Below are the code and all the weights of a small trained network. Each question names an input and a class and asks about switching units off, where a switched-off unit gives its printed mean instead of its output.

import numpy as np


def w(rows, s, z=0):
    codes = np.array(rows[::2]) - 128.0
    scale = np.full(codes.shape[1], s)
    scale[-1] = z or s
    return codes * scale


def f(y):
    return y / 2 * (1 + np.tanh(0.7978845608 * (y + 0.044715 * y**3)))


def log_softmax(a):
    a = a - a.max(-1, keepdims=True)
    return a - np.log(np.exp(a).sum(-1, keepdims=True))


def net(x, mask):
    res = np.array(x, float).reshape(1, 5) / 4 @ E
    y = f(res @ A[0][:, :-1].T + A[0][:, -1])
    res = res + np.where(mask, y, B[0][:, -1]) @ B[0][:, :-1]
    return log_softmax(res[-1] @ U[:, :-1].T + U[:, -1])


A, B = {}, {}
E = w([
[248,24,119,214,185],'x0',
[165,246,119,182,143],'x1',
[125,130,128,129,128],'x2',
[199,125,255,133,113],'x3',
[197,132,86,19,166],'x4',
],0.009)
A[0] = w([
[144,110,148,148,245,79],'n0',
[136,132,52,115,142,95],'n1',
[95,142,176,65,104,93],'n2',
[102,77,135,112,136,82],'n3',
[135,118,159,125,134,114],'n4',
[155,140,114,90,137,57],'n5',
[97,76,141,96,117,139],'n6',
[172,31,115,155,113,59],'n7',
[181,180,101,161,98,59],'n8',
[99,74,171,92,141,136],'n9',
[155,140,129,51,172,101],'n10',
[66,80,95,205,67,123],'n11',
[102,67,81,139,157,11],'n12',
[155,196,122,179,118,105],'n13',
[159,133,126,184,204,108],'n14',
[96,161,200,80,128,163],'n15',
[108,43,179,97,89,49],'n16',
[141,75,114,141,155,6],'n17',
[113,153,83,144,154,84],'n18',
[110,112,62,130,176,126],'n19',
[183,131,84,51,116,1],'n20',
[137,33,76,164,224,63],'n21',
[164,195,156,143,151,131],'n22',
[51,148,64,153,168,55],'n23',
[116,96,80,62,197,148],'n24',
[105,98,37,120,156,55],'n25',
[176,154,75,75,185,40],'n26',
[162,122,106,84,124,161],'n27',
[104,112,131,171,103,49],'n28',
[205,136,180,67,72,44],'n29',
[80,139,119,33,67,70],'n30',
[142,109,130,148,166,123],'n31',
[215,92,124,145,130,179],'n32',
[143,105,217,124,76,127],'n33',
[86,113,128,177,77,49],'n34',
[105,118,55,152,75,99],'n35',
[115,141,125,186,64,61],'n36',
[144,107,103,158,186,72],'n37',
[41,159,110,85,125,25],'n38',
[115,80,148,117,127,51],'n39',
[93,67,146,107,141,51],'n40',
],0.012,0.0032)
B[0] = w([
[59,136,136,99,135,193],'n0',
[141,71,190,121,107,187],'n1',
[72,128,139,131,189,207],'n2',
[136,194,88,80,71,159],'n3',
[127,95,132,110,134,144],'n4',
[105,201,131,203,76,152],'n5',
[131,182,56,113,80,183],'n6',
[60,158,163,97,180,235],'n7',
[94,224,68,6,87,175],'n8',
[165,161,44,72,34,190],'n9',
[62,150,140,243,43,202],'n10',
[126,114,100,172,80,215],'n11',
[98,99,133,82,82,166],'n12',
[84,160,100,36,47,196],'n13',
[74,123,135,75,145,207],'n14',
[85,95,151,105,239,218],'n15',
[154,171,98,77,103,209],'n16',
[50,137,126,97,102,166],'n17',
[147,83,150,16,120,162],'n18',
[205,49,149,102,107,189],'n19',
[113,174,187,214,43,195],'n20',
[71,149,116,131,168,252],'n21',
[144,83,85,31,48,195],'n22',
[146,72,155,90,122,209],'n23',
[163,139,139,162,106,222],'n24',
[164,57,169,80,134,198],'n25',
[109,162,129,190,57,213],'n26',
[120,150,122,212,109,180],'n27',
[109,189,124,220,46,149],'n28',
[165,49,174,137,103,200],'n29',
[55,100,124,128,145,254],'n30',
[56,122,117,102,144,164],'n31',
[76,110,121,144,149,248],'n32',
[151,46,138,103,88,218],'n33',
[127,146,189,212,77,169],'n34',
[216,19,172,119,113,176],'n35',
[113,124,139,172,67,166],'n36',
[2,146,184,110,134,177],'n37',
[61,130,149,118,177,234],'n38',
[138,157,127,88,119,152],'n39',
[143,225,90,116,72,168],'n40',
],0.0066,0.0081)
U = w([
[32,153,136,85,179,74],'0',
[130,188,8,25,59,87],'1',
[108,154,149,223,64,89],'2',
[114,134,103,101,130,255],'3',
[159,72,186,67,111,113],'4',
[155,153,67,145,205,187],'5',
[193,169,107,136,209,91],'6',
],0.011,0.016)

Each question gives the input, the list of numbers given to net, and the class t.
The units are the neurons (one row each of A and B). Each row of codes is followed by its name. A weight is (code - 128) times the scale printed after its matrix; where a second scale follows, it is the last column's (A, B and U).
mask holds one flag per neuron, in row order. A switched-off neuron (its flag False) gives its mean, the last column of its row in B, instead of its output. The means were averaged over made-up inputs and are rounded, as every weight is.
A unit's drop is (log p(t) with every unit on - log p(t) with that unit switched off) / (log p(t) with every unit on - log p(t) with every unit switched off).
The circuit of an input: a set's keep is (log p(t) with only the set's units on - log p(t) with every unit switched off) / (log p(t) with every unit on - log p(t) with every unit switched off). Starting from the 12 units with the biggest drops (on a tie, the unit counted first), units are removed one at a time, each time the one whose removal leaves the highest keep (on an exact tie, the one counted first), for as long as the keep stays at least 0.8.
circuit, biggest first: the units of the circuit, biggest drop first
most important unit: the unit with the biggest drop
top k neurons: the k neurons with the biggest drops, biggest first
drop when u is switched off: that unit's drop, to one decimal
input [-3,6,-4,0,-5], class 1: circuit, biggest first => (n13 n22)
input [-4,7,5,7,4], class 1: circuit, biggest first => (n22)
input [2,8,-1,-5,-6], class 1: circuit, biggest first => (n13 n8)
input [-2,6,-2,6,8], class 2: circuit, biggest first => (n10 n20)
input [7,-6,1,-6,2], class 0: top 2 neurons => (n21 n7)
input [-3,5,6,-1,6], class 2: circuit, biggest first => (n10 n20 n26)
input [8,1,5,-6,7], class 0: circuit, biggest first => (n21 n37)
input [-5,-8,-4,2,5], class 1: top 2 neurons => (n9 n6)
input [-2,-8,5,7,-3], class 1: top 2 neurons => (n9 n16)
input [-8,-5,5,1,8], class 0: top 3 neurons => (n15 n30 n2)
input [0,-8,4,7,4], class 1: circuit, biggest first => (n9 n16)
input [8,-7,-6,-8,4], class 0: top 2 neurons => (n21 n7)
input [5,-4,-5,3,5], class 0: circuit, biggest first => (n7 n21)
input [-1,-1,2,8,-7], class 4: circuit, biggest first => (n33)
input [3,-7,3,-8,-4], class 4: top 2 neurons => (n35 n25)
input [-5,2,-1,3,3], class 0: top 2 neurons => (n15 n2)
input [-8,2,1,7,4], class 0: top 3 neurons => (n15 n2 n30)
input [6,1,5,-8,6], class 4: top 3 neurons => (n19 n25 n1)
input [8,-3,-2,4,8], class 0: top 3 neurons => (n7 n21 n0)
input [0,5,5,6,8], class 2: most important unit => n10
input [-5,-7,5,-1,2], class 1: top 2 neurons => (n9 n6)
input [3,4,-7,-7,7], class 2: top 3 neurons => (n26 n20 n10)
input [0,5,0,-2,7], class 2: drop when n26 is switched off => 0.1
input [-5,2,2,8,-3], class 4: drop when n33 is switched off => 0.2
input [-6,3,-5,8,4], class 4: drop when n22 is switched off => 0.2
input [-1,-6,-5,2,8], class 2: drop when n20 is switched off => 0.1
input [-2,-5,-5,-8,-5], class 4: top neuron => (n35)
